[ -2  11   6  12  -2  -5  -1  -7   0  -2   4  -5   1   8   7 -19] : fh U
[  3   2   0   1 -11  -9   2  -6  -4   0   5   2   1   3   0  -9] : fh U
[ 0 22  5 34 -4 -3  4 -1  0  1  0 -4  1  3  3  2] : Zd F
[ -3  -1   4   3   3   3   1  -7 -12  -2   7   8   1  -4  -9   0] : Zd C
[  7  16  11  19  -4 -33   7  -7 -15   1   7   3   2  14  -4 -28] : Zd U
[  4  14   5  18  -2 -10   3  -7  -4   1  12  -1   2   6   6 -18] : fh U
[  3  21   6  41  -1 -15  -9 -11   7   4   7   3   1   1   1   5] : fh F
[ -2  25  10  27   1   0   2  -6 -10  -8   3  -4   1  -6   2 -17] : Zd U
[  5  14   3  23  -4 -15   3  -7   0   6   4  -5  -2  -2   6 -21] : fh U
[  5   9   1   2  -5 -12   4  -5  -6  -1  -2  -3   2  12   7  -7] : fh U
[ 3 19  9 34 -5 -9 -2 -2 -1  7  0 -4  3 15  0 -5] : Zd F
[  4  -1  -4  17   2  -9 -24  -7  -6  -1   8   0   2  -8   4  -9] : fh W
[  1   9   3  23   1  -6   2 -10 -11  -4   7   5   1 -10  -4  -3] : Zd U
[ -6  18   1  16   0  -6   0  -2   3   8   4  -3   0 -11   2  -1] : fh F

[  2  -6  -3 -17  -6   5  -2  -1  -4   0  -5  -2   2  10  13   1] : <70> (81)
[ 2 -2 -2  1 -3 -3 -5 -3  2 -5 -3  3 -4  8  2  1] : <72> (76)
[  3  -9  -5  -9  -8  -3 -12  -1  -4 -12  -6   2   1   9  17   2] : <70> (81)
[  5  -7  -3   0  -4  -4 -19  -1   0  -6  -5  13  -5   7  -5   0] : <72> (79)
[ 2 -6 -3 -7 -3  3 -8 -3  0 -1 -6 -7 -4  6  7  2] : <72> (76)
[  5  -5  -3  -8  -2   5 -11  -1  -8 -11  -1   6   4   7   7   0] : <74> (81)
[  3  -4  -3 -16  -7   7 -10  -2  -6  -3  -5  -6   5  10  12   0] : <74> (81)
[ 2 -4 -2 -1  0 -2 -7 -2 -2  0  0  3 -5  6  2  0] : <72> (79)
[  2  -4  -2   3  -3 -10 -14  -2  -1  -6  -2   5  -9   1  -2   1] : <70> (79)
[  3  -5  -3  -3  -2   1 -11  -3   0  -7  -5   4  -5  11  -2   0] : <72> (76)
[  0  -1  -3  -2   7  10  -2   1   1 -15  -1  -6 -11   2  11   0] : <72> (82)
[  4  -6  -3 -23  -3   2  -9  -1   0   1  -5   2  11   2   5   0] : <74> (81)
[ -1   0  -2  -6  -3   3   2  -3   1   2  -4 -14  -6  11  11  -1] : <72> (76)
[ 2 -8 -5 -9 -6 10 -8  1 -8 -7 -6 -5  0 13 23  0] : <72> (81)
[  3  -5  -2  -9  -6   0 -26  -2  -3  -6  -7   0  -4   1   5  -1] : <74> (79)
[  2  -6  -4  -3  -5  -1  -9  -3  -3 -10  -4   4   3   9  13   1] : <72> (81)
[  2  -6  -1   5  -6  -5 -21  -3  -3  -2  -4  11   0   1  -3   1] : <72> (79)
[  3  -6  -2  -3  -6   4  -8  -2  -3 -10  -4   2   4  11  11   2] : <70> (81)
[  1  -7  -2  -3  -3  -1 -13  -1  -5   6  -5   2  -5   4   5  -1] : <72> (79)
[  3  -6  -2   3  -2  -1 -18  -2  -7   1  -3  17  -3   4  -5  -1] : <70> (79)
[  1  -2  -4   2  -2  -6 -16   0  -7 -10  -2   4 -14   7   9   0] : <70> (79)
[ 3 -8 -4 -7 -3  3 -9  1 -9 -8 -2  5  3  9 13  1] : <70> (81)
[  0  -7  -3  -6  -7  -2 -12   4  -8   7  -7   1  -2   5   8   1] : <70> (79)
[ 1 -2 -3 -9 -1  2 -5 -2 -7  2 -1  1  4  2 11  0] : <71> (81)
[  4  -6  -1 -21  -1  24  -1   2   2  -4  -7 -12  11   6  13   1] : <74> (82)
[  3  -5  -5   6  -5  -9 -27  -3   0 -23  -4   4 -16   7  11   0] : <70> (79)
[  2  -4  -5 -11   2   2  -5  -1  -4 -10  -1  -4  -5   6  15   0] : <74> (81)
[  3  -8  -3  -1  -4  -5 -17  -1  -1  -6  -4   7  -3   4   6   1] : <70> (79)
[ 2 -5 -4 -5 -1  2 -7 -3  0 -6 -4 -4 -5  8  6 -1] : <72> (76)
[  4  -6  -4 -14  -4  13  -6  -2   7  -6  -8 -13   4   9  20   0] : <72> (82)
[ 0 -4 -3 -4 -6 -5 -5 -2  4  3 -6 -5  0  5  2  0] : <72> (79)
[  4  -8  -3 -10  -2   0 -15  -1   0  -6  -6   1  -7   6   2   0] : <70> (76)
[  3  -5  -4   8  -2  -9 -16   0  -5 -11   0   9 -11   2  -4   0] : <70> (79)
[  5  -7  -2 -17  -5   8  -5   0  -2   5  -7  -4   4   8   1   0] : <70> (76)
[ 3 -6 -3  0 -6 -5 -7 -1 -3 -4 -2  7 -3  9 -2  2] : <70> (79)
[  5  -9  -4  -5  -8   2 -17  -2  -9 -11  -4  10   7   9  12   0] : <70> (81)
[ -2  -3   0 -12  -7   1  -2  -3   2   7  -7 -16  -1   5   8  -1] : <70> (76)
[  3  -6  -3  -7  -3   1 -11  -4  -4 -15  -3   2   0   4  15   0] : <70> (81)
[ 1  0 -3 -3 -1  2 -9 -3 -1 -9 -2 -4 -9  9 10  0] : <71> (76)
[  3  -8  -4  -8  -4   9 -14  -2 -10  -6  -5   2   6   8  20   0] : <72> (81)

[ -3  -7   3 -12  17   0   3 -14 -12  -8  -3  -1   0 -23  13  -3] : mj H
[ -5  -2  -2  -3  14  -6  -2 -11 -12  -4   0  -4  -6 -17  11  -6] : mj V
[ -1  -6  -2 -16  14  -9  -2  -7  -3 -11  -6  -1   4 -26  12  -2] : mj H
[ -1  -1   5  -7   5 -12  -1  -9  -4  -4  -2  -3  -1 -17   4  -4] : mj H
[  0   3  -7  -6   7  -6   1  -7  -6   2  -2   1  -4 -11   7  -6] : mj H
[ -2   2  -3   5  -1   5  -3  -1  -7   2   6   0  -5  -8  10 -16] : mj E
[ -5   1  10 -11  20 -12   1 -16 -15  -3  -3  -2  -2 -17  15  -3] : mj L
[ -7  -8  -7 -11  23  -2   0 -11 -11  -7  -9   0  -4 -24  12  -4] : mj H
[ -8  -5  13 -12  26   9   5 -19 -19  -4  -9  -2  -5  -5   8   3] : mj Y
[ 0  0  6 -5  2 -5  1 -9  2 -1  1 -3  0 -3  0 -6] : mj L
[-3 -2  8 -6 12 11  4 -6 -8 -2 -8  1 -1 -4  7  2] : cz Y
[ -6   1  -1   2  14   1   1  -7 -12   2  -1  -3  -4  -9   9  -9] : mj E
[ -3  -2  -5  -6  11   6   3  -2  -3   0   2  -2  -4 -11   8  -2] : cz E
[ -6  -1  -7 -13  13  -6  -5 -13  -6  -3  -6  -1  -6  -8   8  -6] : mj H
[ -7   0   2   3  16   5   6  -8 -12   4   4  -3  -5 -11   8  -6] : mj V
[ -5  -1  -8  -2   9   5   4   6  -1   1   2  -2  -5 -18  12  -3] : cz E
[ -4  -1   0  -7  26  -5  -1 -14 -14 -10  -8   1  -9  -4   3  -1] : mj H
[ -5   1  -3  -7   9   0  -1  -5  -9  -3   0  -1  -1 -17  15  -4] : mj E
[ -2   2   4  -2   1   3   2  -4  -5   3   6  -4  -1 -11   6 -10] : mj E
[-6  1 -7  6  9  6  3 -2 -5  4 -2 -4 -5  0  4 -1] : cz E
[ -5  -1  -4 -11  -2  -2   2  -7 -12  -6  -1  -2   2 -20  12  -4] : mj V
[ -5   1   4  -7  15   6   3  -9 -16   0  -7  -1  -6  -9   7  -2] : mj L
[ -2  -4 -11  -9  17   0   2  -1 -11  -4  -3   1  -1 -32  15  -8] : mj H
[ -2   3   4   1  -6   1  -1  -1  -3   2  12  -5   0 -13   8 -10] : mj E
[ -2  -5  -7  -4  18  -6   7 -10 -13  -4  -5   4   0 -22  19  -2] : hr H
[ -5   5   2  -7  10  -3   5 -13  -5   1  -1  -2  -5  -5   3  -2] : cz L
[ -7   1  -3  -6  14   8   1  -1 -10   1  -3  -1  -2 -11   6  -5] : mj Y
[ -4 -11  -1  -5  30   6   4 -16 -20  -5  -7   2  -7  -9  11   1] : hr H
[ -5  -4   4  -6  13  -4   3 -11  -6  -6  -2  -2   0 -18  11  -6] : mj V
[ -4  -1  -2  -4  10  -1   6  -6  -4  -3   2  -1   0 -16   9   1] : cz V
[ -2   2  -6  -6   8  -5   7 -10  -3   0  -4   1  -3 -15   9   4] : cz H
[ -4  -1   2   3   6   3  -1 -10  -8   0   4  -2  -5   2   1  -8] : mj E
[ -6   4   3  -3   7  -4   7  -5   0  -1   4   3  -2 -20   7  -3] : cz Y
[ -1   0   0   0  15  -4   0 -11  -7  -1  -2  -1  -6  -5   6  -3] : mj H
[ -3  -1   2  -5   9  -2   4 -10  -6  -2  -6   3  -1 -11   8  -3] : mj H
[ -5   0  10  -9   9   7   2 -10  -8  -3  -4  -6  -7  -3  11  -3] : mj Y
[ -5  -1  -2  -5  13   0   2 -11  -7  -1   0  -3  -5  -7   8  -3] : mj H
[-6 -2 -2 -1 10  3  1  0 -3 -1 -1 -1 -3 -7  6 -5] : mj E
[ -8   1  -2  -3  21   4  -4  -5 -16  -2   3   0  -6 -16  12 -13] : mj E
[ -4  -2  -3  -9  22  -4   1  -9 -12  -6  -4  -2  -2  -7   4   1] : mj H
[ -4   2   1 -13  13  -3   2  -9  -7  -5  -2  -7  -1 -30  13  -7] : mj H
[ -2   0   4  -5   4  -2   2  -7  -3   0  -4  -1   3 -14   3  -5] : mj H
[ -5   1   2  -1  16   5  -1  -2 -12   1   2  -4 -11  -6   7 -15] : mj E
[ -2  -6   5  -8   9  -5  -1  -8 -10  -7  -3  -1  -2 -17   8  -4] : mj H
[ -5  -4  -2  -3  26   9   2  -8 -20   1   1  -3  -8 -13  14  -6] : mj E
[ -7  -1   1   1  19  10   2 -10 -12   0   1  -1  -6  -3   9  -6] : mj E
[ -6   1  -1  -4  13  -2  -1  -5 -10  -2  -2  -1   3 -14   7 -11] : mj V
[ -4  -3   0   1   8   9  -4   1 -10   1   2  -1  -4   0   4  -6] : mj E
